[[  6  12 -10  14  15   5]
 [ -9 -31   5 -10   0   2]
 [ 11  -2  -8   8   4  26]
 [-19 -48  10 -15  18  19]
 [ -2  14  -4 -10  -6 -12]
 [ -5   1  -3  -2 -11 -12]
 [ -8 -45 -13   0   4   8]
 [-12  -5  32  -9  -6 -23]
 [ -2  12   5 -13 -13 -13]
 [  2   9  -9  -3  -9   0]]
|
[[  5  15  14 -10  12   6]
 [  2   0 -10   5 -31  -9]
 [ 26   4   8  -8  -2  11]
 [ 19  18 -15  10 -48 -19]
 [-12  -6 -10  -4  14  -2]
 [-12 -11  -2  -3   1  -5]
 [  8   4   0 -13 -45  -8]
 [-23  -6  -9  32  -5 -12]
 [-13 -13 -13   5  12  -2]
 [  0  -9  -3  -9   9   2]]

[[ 15   4 -22   5  -6   5  11 -22 -17 -13  -9  -7]
 [ 14  13   4  -5  -4 -26  -9   2  -7   4  -1   1]
 [-19 -10  -5  -5 -13  27   3  19 -35  -9  16 -10]
 [ -2   6  -3 -14  -2   9   2 -23  -2  11 -28 -11]
 [-53   1  -6   0  19  21  29  -8 -21  13  14  23]
 [ -8 -34 -12  12  14  -5 -25 -12   9 -23 -23  14]
 [ 14  -2 -18  11 -21 -23  -6   1   0   6 -33   2]]
|
[[ -7  -9 -13 -17 -22  11   5  -6   5 -22   4  15]
 [  1  -1   4  -7   2  -9 -26  -4  -5   4  13  14]
 [-10  16  -9 -35  19   3  27 -13  -5  -5 -10 -19]
 [-11 -28  11  -2 -23   2   9  -2 -14  -3   6  -2]
 [ 23  14  13 -21  -8  29  21  19   0  -6   1 -53]
 [ 14 -23 -23   9 -12 -25  -5  14  12 -12 -34  -8]
 [  2 -33   6   0   1  -6 -23 -21  11 -18  -2  14]]

[[-15   4   6  28  -5  14]
 [ 10  12 -20  -6  -2  13]
 [-30 -11  10  -7   2  -5]
 [-11 -24  31  -2  -7   4]
 [ 14  12 -14   9  -2  10]
 [-25   2   3  14  -5  16]
 [ 39  17 -17  -2   4  -9]
 [ -3  30 -25  32   1  11]
 [ 49  -5   4 -34  -2 -10]]
|
[[ 14  -5  28   6   4 -15]
 [ 13  -2  -6 -20  12  10]
 [ -5   2  -7  10 -11 -30]
 [  4  -7  -2  31 -24 -11]
 [ 10  -2   9 -14  12  14]
 [ 16  -5  14   3   2 -25]
 [ -9   4  -2 -17  17  39]
 [ 11   1  32 -25  30  -3]
 [-10  -2 -34   4  -5  49]]

[[ 29 -10 -14  24 -18]
 [ -4 -22   4  -8  11]
 [ -3   5   3 -18   6]
 [ -5   3   5   8  -1]
 [  5  -3  -5  15   0]
 [  5  10 -12  13 -16]
 [ -2  -1  -2  14  -7]
 [ 53 -53 -10  21 -11]
 [  5  16   1 -13  -4]
 [-12  -8  15  10   1]
 [ -4  11  -3 -10 -30]
 [  1 -13 -11   1   9]]
|
[[-18  24 -14 -10  29]
 [ 11  -8   4 -22  -4]
 [  6 -18   3   5  -3]
 [ -1   8   5   3  -5]
 [  0  15  -5  -3   5]
 [-16  13 -12  10   5]
 [ -7  14  -2  -1  -2]
 [-11  21 -10 -53  53]
 [ -4 -13   1  16   5]
 [  1  10  15  -8 -12]
 [-30 -10  -3  11  -4]
 [  9   1 -11 -13   1]]

[[ 16  -5  -2  -6 -24  36  -5   3 -40]
 [  3   4   0 -16 -35   8 -52  16  21]]
|
[[-40   3  -5  36 -24  -6  -2  -5  16]
 [ 21  16 -52   8 -35 -16   0   4   3]]

[[  0  -8]
 [ 16 -23]
 [ 44 -21]
 [ 41 -37]
 [ -3   5]
 [ -7  52]]
|
[[ -8   0]
 [-23  16]
 [-21  44]
 [-37  41]
 [  5  -3]
 [ 52  -7]]

[[ 62 -36   2]
 [ -1  12  -1]
 [-17 -14 -15]
 [-26   8 -13]
 [  0   8  21]
 [ 49 -27   1]
 [ -8  16  21]
 [-12  17   9]
 [-21  13  22]
 [-11  12  26]]
|
[[  2 -36  62]
 [ -1  12  -1]
 [-15 -14 -17]
 [-13   8 -26]
 [ 21   8   0]
 [  1 -27  49]
 [ 21  16  -8]
 [  9  17 -12]
 [ 22  13 -21]
 [ 26  12 -11]]
